Below is a small trained network, with its code and all its weights. Each question gives an input and a class and asks what happens when units are switched off, that is, made to give their printed mean instead of their output.

import numpy as np


def w(rows, s, z=0):
    codes = np.array(rows[::2]) - 128.0
    scale = np.full(codes.shape[1], s)
    scale[-1] = z or s
    return codes * scale


def f(y):
    return np.maximum(y, 0)


def log_softmax(a):
    a = a - a.max(-1, keepdims=True)
    return a - np.log(np.exp(a).sum(-1, keepdims=True))


def net(x, mask):
    res = np.array(x, float).reshape(1, 4) / 4 @ E
    y = f(res @ A[0][:, :-1].T + A[0][:, -1])
    res = res + np.where(mask, y, B[0][:, -1]) @ B[0][:, :-1]
    return log_softmax(res[-1] @ U[:, :-1].T + U[:, -1])


A, B = {}, {}
E = w([
[49,103,141,92,79,215,87,194,204,155,60],'x0',
[76,231,124,158,205,198,139,106,87,229,123],'x1',
[173,234,92,15,137,122,167,195,114,138,90],'x2',
[185,56,92,91,207,133,1,189,95,133,160],'x3',
],0.0099)
A[0] = w([
[174,81,71,116,201,160,1,152,136,165,182,2],'n0',
[76,58,152,249,129,155,72,95,130,123,188,54],'n1',
[78,115,156,181,113,154,182,129,100,105,143,119],'n2',
[124,149,166,138,167,176,107,117,76,222,150,56],'n3',
[54,95,149,98,121,168,82,172,219,158,27,56],'n4',
[78,170,127,152,179,195,135,87,66,184,114,47],'n5',
],0.0076,0.0036)
B[0] = w([
[116,205,51,173,60,197,157,69,222,135,170,250],'n0',
[151,172,99,55,134,136,184,190,23,75,56,255],'n1',
[151,170,86,106,134,202,158,114,147,162,140,186],'n2',
[153,69,217,50,92,103,95,97,123,100,93,197],'n3',
[239,115,121,187,202,72,129,91,131,254,85,231],'n4',
[182,72,180,49,74,80,76,121,184,100,146,214],'n5',
],0.0079,0.0097)
U = w([
[108,190,107,161,38,179,173,63,182,150,167,102],'0',
[158,22,189,69,37,57,79,123,144,111,144,62],'1',
[185,121,128,179,255,44,145,65,88,169,146,164],'2',
[138,163,101,61,158,166,160,209,55,123,95,94],'3',
[70,111,159,140,168,120,113,144,117,140,163,251],'4',
],0.01,0.0031)

Each question gives the input, the list of numbers given to net, and the class t.
The units are the neurons (one row each of A and B). Each row of codes is followed by its name. A weight is (code - 128) times the scale printed after its matrix; where a second scale follows, it is the last column's (A, B and U).
mask holds one flag per neuron, in row order. A switched-off neuron (its flag False) gives its mean, the last column of its row in B, instead of its output. The means were averaged over made-up inputs and are rounded, as every weight is.
A unit's drop is (log p(t) with every unit on - log p(t) with that unit switched off) / (log p(t) with every unit on - log p(t) with every unit switched off).
The circuit of an input: a set's keep is (log p(t) with only the set's units on - log p(t) with every unit switched off) / (log p(t) with every unit on - log p(t) with every unit switched off). Starting from all 6 units, units are removed one at a time, each time the one whose removal leaves the highest keep (on an exact tie, the one counted first), for as long as the keep stays at least 0.8.
circuit, biggest first: the units of the circuit, biggest drop first
top k neurons: the k neurons with the biggest drops, biggest first
drop when u is switched off: that unit's drop, to one decimal
input [6,7,4,1], class 1: circuit, biggest first	n5, n3
input [2,-2,2,-1], class 4: top 2 neurons	n1, n0
input [6,8,4,-7], class 1: top 3 neurons	n5, n0, n3
input [3,7,-3,-5], class 1: circuit, biggest first	n5, n0
input [2,5,-2,4], class 1: circuit, biggest first	n3, n5
input [-6,4,-8,6], class 3: top neuron	n1
input [6,5,-5,-3], class 2: top 2 neurons	n4, n0
input [-2,-3,-7,-6], class 3: top 2 neurons	n1, n0
input [-2,3,-2,5], class 0: top 2 neurons	n0, n4
input [5,-4,0,3], class 2: circuit, biggest first	n4, n5
input [-6,6,0,-5], class 1: top 2 neurons	n5, n0
input [7,8,7,-1], class 1: top 3 neurons	n5, n3, n1
input [6,-1,1,-5], class 2: circuit, biggest first	n4, n0
input [8,6,3,3], class 2: circuit, biggest first	n4
input [2,2,1,3], class 4: top 2 neurons	n1, n2
input [3,4,4,6], class 0: top 2 neurons	n0, n1
input [3,7,-8,-6], class 3: top 3 neurons	n1, n2, n0
input [8,-6,-7,-6], class 2: drop when n4 is switched off	0.7
input [-2,4,-8,-7], class 3: drop when n0 is switched off	0.3
input [-5,-7,-3,8], class 0: drop when n0 is switched off	0.8
